Each row is followed by its group and then its class within the group.
48, 83, 108, 375, -131, 26, -101, 57, 99, -8, 58, -37, 7, 28, 86, 33, -48, -11, 278, 228, 41, 158
<70>/(13)
119, 180, 19, -236, -9, -56, -63, -202, -93, 188, 220, -26, 161, 108, 6, 69, 87, 148, -51, -29, 220, -71
<75>/(6)
-51, -5, -126, 399, -198, -186, -231, 44, 96, 160, 82, 71, 48, 56, 26, 37, -105, 56, 284, -137, 54, -262
<70>/(13)
59, -14, 11, 179, -210, -80, -306, 122, 143, 103, 456, -169, -82, 38, 255, 181, -133, 103, 476, -146, -141, 375
<70>/(13)
41, 46, -27, 336, -13, -83, -88, 121, 189, 5, 172, -122, -4, -76, 65, 7, -136, -80, 87, -103, 91, 24
<70>/(13)
104, -45, 24, 197, 7, -374, 361, -390, 99, -35, -334, -80, 308, -20, -127, 69, 7, 265, -81, -172, 530, -396
<75>/(11)
35, 78, -72, -368, -106, -407, -79, -313, -282, 73, 342, 68, 107, 92, -75, 267, -76, 235, 142, -101, 481, 62
<75>/(11)
44, -13, -30, 82, 45, -205, 23, -118, 110, -123, 98, -119, 186, 71, -17, 8, -128, 73, 88, 122, 105, -1
<70>/(10)
169, 43, -50, -553, -162, -195, -200, -320, 84, 169, 335, -177, -106, 145, 28, 12, -168, -94, 498, -36, 92, 128
<75>/(11)
87, -55, -78, -473, -96, -164, 9, -165, 70, -107, 384, -60, 132, 157, 252, -5, -14, -45, 59, 237, 178, 34
<75>/(6)
346, -43, -73, 416, -51, -371, -98, 87, -238, -168, 313, 53, 155, -88, -24, 278, 23, 188, 140, -227, 299, -28
<70>/(13)
114, 34, -105, 42, -147, -184, -226, -273, 120, 202, 35, -114, 67, 65, 78, 88, 127, 226, 303, -110, 258, 14
<75>/(6)
180, -60, -47, 282, -125, 71, -170, 149, 145, -111, 211, -146, 87, -99, 94, 299, -32, 131, 215, 156, -35, -19
<70>/(10)
206, -138, -2, 455, 70, -26, 0, 120, -40, -155, -19, 36, 136, -74, -87, 109, -5, 167, -81, -7, 256, -52
<70>/(13)
139, 8, 28, -402, -211, 15, -8, -46, 459, -151, 27, -228, -132, 168, 279, -293, -155, -256, 306, 183, -411, -106
<75>/(11)
62, -182, -51, 134, -190, 28, -199, 177, 61, -82, 188, -51, 48, 9, 66, 158, 79, 233, 27, 94, 64, 93
<70>/(13)
-53, 8, 14, -344, -122, -177, -96, -311, 183, 246, 38, -35, 16, 161, 147, -49, -75, 104, 383, -29, 77, -24
<75>/(6)
27, -36, 19, 330, -36, -28, -193, 130, 8, -87, 318, -70, 3, -152, -128, 66, 130, 20, 199, -16, -23, 71
<70>/(10)
4, -108, 67, 250, -28, -133, -188, 223, 60, 29, 231, -83, 25, -125, 121, 754, 58, 186, 427, -117, 42, 173
<70>/(10)
204, -51, 63, 560, -25, -46, 80, 289, -97, -72, 149, -222, 97, -306, -79, 117, 97, 179, 69, -91, 370, -11
<70>/(10)
100, -21, 63, 537, 91, -225, -203, -65, -52, -64, -205, -265, 127, -104, 8, -26, -117, -19, 56, -153, 233, -187
<70>/(10)
227, -16, 165, 145, -190, -16, -298, 24, -116, 140, 301, 39, -162, -37, 108, 200, 43, 156, 333, 62, 154, 255
<70>/(13)
-62, -24, 142, -276, -98, -124, -136, -284, -98, 134, 129, -110, -157, 197, -5, 117, -116, 113, 39, 76, 165, 188
<75>/(11)

Each row is followed by its group and then its class within the group.
-47, -13, -2, -300, 2, 114, -63, -22, -67, 169, -143, 166, 295, 1, 92, -77, 90, -146, 164, 62, -370, -132
X/fave
-58, -87, -38, -113, 8, 159, 69, -111, -35, 6, -45, 24, 158, 148, -48, -57, 8, 17, 24, 29, -219, -236
R/Popin
-70, 63, -77, -203, -14, 125, 296, -45, -63, -165, -133, -129, 23, 244, -239, -54, -1, 113, -5, -126, 409, -138
X/dofub
-44, -55, -83, -15, 31, 46, 138, -138, 61, -272, -46, -128, 19, -20, -200, -2, -17, 68, 39, 12, 242, -66
R/Popin
-41, -25, -21, -97, 1, 96, 111, -66, -64, -79, -122, -40, 156, -86, -164, -16, 15, 55, 93, -36, 112, -167
X/fave
160, -7, -27, -195, 1, 63, 76, -96, -36, 41, 3, -43, 122, -72, 162, -45, 26, 23, 58, -1, 16, -59
R/Popin
-127, -70, -1, 141, -26, -49, -6, 2, 150, -99, 7, 85, -17, 166, -226, 30, 0, 41, -64, 91, 99, -26
A/ran
-18, 9, 16, -141, -30, 110, -11, 48, -159, 28, -143, -21, 108, 17, -141, -2, 38, -43, 79, -40, -308, -233
X/fave
-106, 0, 2, -60, -90, 106, 22, -62, -182, -128, -220, -53, 206, 102, -23, -17, 4, 54, 114, 25, 258, -153
X/vivol
-50, 35, 30, -296, 14, 138, -18, 148, 5, 66, -250, 222, 212, 150, -342, -56, 47, -130, 117, 20, -257, -136
X/fave
-37, -35, 2, -101, -46, 135, 103, -35, -54, -116, -212, -37, 199, -84, -59, -18, -17, 8, 96, -23, 52, -179
X/fave
-69, -29, -58, -168, -9, 84, 77, -104, -61, 14, -40, -39, 79, 267, 26, -45, 62, -28, 22, 44, -176, -116
R/Popin
-89, -8, -20, -107, -32, 33, 96, -76, -81, -123, -165, -28, 149, 22, -92, -50, 7, 34, 126, 27, 471, -27
X/vivol
-112, 21, 24, -201, -10, 87, 14, 20, -59, -109, -303, 2, 151, 138, 7, -21, -30, -53, 113, 45, 76, -43
X/vivol
-149, 13, 2, -115, -99, 63, 71, -27, -164, -100, -311, -80, 196, 111, 150, -24, -17, 4, 117, 22, 165, -53
X/vivol
30, -44, 4, 76, 4, 114, 123, -96, 65, -213, 9, -134, 10, -3, -174, 2, -37, 80, 4, 13, 427, -108
R/dosuz
-4, -46, 6, -22, -6, 225, 97, -6, 100, -141, -77, -36, 59, 242, -146, -21, -68, 18, -11, 39, 165, -132
R/Nerog
-39, 14, -33, -138, -9, 71, 168, -98, -54, -161, -189, -129, 164, -196, 44, -41, 4, 33, 119, -61, 314, -76
X/dofub
-116, 30, -11, -261, -21, 46, 57, 19, -98, -11, -227, 35, 158, 153, 77, -53, 49, -32, 103, 14, 75, -10
X/vivol
-98, -48, -17, -173, 42, 149, 58, -44, 147, 28, -78, 163, 147, 287, -10, -57, 15, -31, -19, 104, -22, -31
R/Nerog
-48, -64, -12, -97, 40, 123, -4, -130, 27, 1, -9, -17, 112, 180, -50, -54, 39, -20, 57, 102, -24, -110
R/dosuz
-140, -41, 15, -45, -9, 11, -42, 68, 71, 30, -55, 178, 12, 366, -125, -1, 6, -54, -75, 87, -157, 18
A/pazi
-35, -14, -66, 34, -35, 65, 234, -96, -63, -213, -23, -165, -18, 158, -314, 8, -26, 152, -41, -72, 470, -150
X/dofub
-33, -14, -5, -94, -72, 143, 62, -159, -119, -93, -108, -118, 203, 97, 78, -32, 17, 72, 99, 49, 395, -135
X/vivol
49, -25, 26, -7, 3, 251, 60, -23, 130, -122, -13, 87, 181, 253, -585, -33, -17, 67, 38, 79, 540, -190
R/Nerog
-71, -94, -50, -80, 10, 202, 92, -111, 39, -107, -4, -58, 104, 247, -174, -52, -3, 36, 1, -9, -47, -238
R/Popin
-111, 17, 4, -140, -55, 33, 18, -59, -152, -57, -189, -8, 153, 85, 31, -34, 44, -6, 116, 45, 72, -53
X/vivol
-164, -126, -8, 144, -13, -62, -53, 4, 59, -58, 8, 184, 14, 144, -164, 43, 4, 2, -67, 91, -249, -48
A/pazi
-128, -15, -9, -292, -9, 145, 87, 41, -71, -13, -319, 98, 248, 179, -143, -31, 15, -25, 120, 29, -56, -154
X/dofub
49, -64, -39, 137, 24, 120, 100, -127, 65, -182, 153, -193, -160, 174, -312, -10, -38, 123, -84, -26, 360, -135
R/dosuz
-149, -51, 62, 91, -35, 42, -109, 80, 107, -26, -126, 253, 109, 269, -202, 29, -34, -50, -28, 130, -81, 20
A/Mis
-139, -77, 23, 269, -55, -125, -55, 47, -49, -114, -68, 86, -70, 83, -192, 104, -54, 43, -79, 27, -88, -17
A/Mis
-45, -33, -23, 166, 2, -61, -19, -75, 21, -52, 127, 19, -64, 80, -146, 22, 1, 84, -5, 34, 164, 19
A/ran
2, -39, 46, -53, 29, 116, 18, -3, 128, -50, -44, 139, 165, -54, -245, -35, -24, 0, 80, 42, 137, -74
R/Nerog
12, -1, -10, -111, -13, 92, 8, -11, -82, 32, -44, 49, 102, 97, -468, -33, 62, -16, 92, 6, -34, -218
X/fave
-60, 29, 26, -342, -14, 148, -86, -12, -46, 167, -166, 209, 338, 200, -64, -97, 70, -109, 186, 155, -14, -95
X/vivol
24, 5, 6, -146, 16, 166, 43, -5, 58, 73, 11, 77, 88, 271, -91, -48, 14, 27, -6, 24, 146, -43
R/Nerog
-108, -17, -5, -180, 18, 165, 201, 5, 95, -244, -263, -28, 161, 50, -102, -40, -66, 33, 52, 6, 329, -65
X/dofub
-145, -29, 39, 157, -52, -99, -45, 48, -3, -15, -31, 151, -23, 125, -231, 58, -9, 30, -47, 66, 35, 39
A/ran
23, 15, 12, -23, -18, 54, -1, -3, -48, -39, -112, 9, 189, -80, -201, 2, 30, -5, 132, 4, 41, -148
X/vivol
43, -47, -15, -120, 17, 110, 75, -83, -32, 55, -32, 30, 171, -243, 23, -14, 8, -15, 91, -35, -193, -171
X/fave
-127, -61, 7, 88, -3, -17, 42, 99, 84, -124, -105, 99, -79, 230, -292, 58, -52, 6, -107, 6, -185, -49
A/pazi
-11, -44, 12, -34, 2, 131, 74, 10, 102, -61, -66, 73, 73, 170, -262, -25, -18, 30, -15, 37, 244, -71
R/Nerog
-20, -48, 9, -38, -62, 116, 75, -72, -158, -110, -148, -128, 163, -126, -8, -3, -49, 34, 101, -56, -129, -280
X/fave
0, -25, -1, -254, 80, 138, 18, -10, 61, 30, -136, 141, 188, -15, -298, -88, 73, -102, 124, 44, -173, -164
R/Popin
-105, -45, 8, 8, 10, -10, -35, 78, 48, -11, -90, 137, -6, 179, -131, 24, -30, -46, -53, 37, -265, -6
A/pazi
18, 9, -8, -113, -11, 179, 84, -53, 39, 67, 69, 46, 124, 298, -199, -60, 36, 54, -13, 57, 318, -88
R/Nerog
-9, 30, -11, -41, -39, 22, 64, -75, -103, -75, -48, -141, 38, -44, 60, -6, 34, -30, 51, -2, 211, -45
X/vivol
-140, -65, -1, -46, 7, 35, 40, -17, -33, -124, -220, 109, 170, 79, -526, -19, 55, -52, 119, 45, -221, -252
X/fave

Each row is followed by its group and then its class within the group.
106, -48, 90, 158, -149, 203, 3, -235, 312, -82, -183, 85, 155, 15, 136, 202, 133, -203, 45, -82, 22, 82
(37)/Zek
-141, 89, 1, 33, 154, 20, 21, 289, -238, -82, 74, -16, -231, 74, -256, 4, -83, 269, -291, -131, -42, 124
(45)/nes
85, -146, -123, 295, 286, -2, -201, 75, -259, 397, -498, -521, -60, -82, -166, 274, -102, 278, -34, -1, -125, 552
(38)/lur
234, -114, -190, -131, 179, -112, -362, 64, -286, 185, -21, -288, -182, -45, -77, -81, -296, 517, 92, -49, 183, 161
(38)/lur
202, -86, 7, 73, 241, -175, 11, 259, -231, 1, 124, -160, 83, -89, -355, 54, -77, 405, -234, -17, -86, 497
(38)/nep
-265, 39, 59, -204, 241, 94, 105, 256, -36, -81, 87, 160, -265, -70, -89, -168, -143, 324, -73, 0, 14, 71
(45)/per
-301, 180, -252, -117, 143, -162, 116, 421, -253, 47, 80, 11, -252, 27, -228, -141, -239, 260, -378, -73, -17, 172
(45)/nes
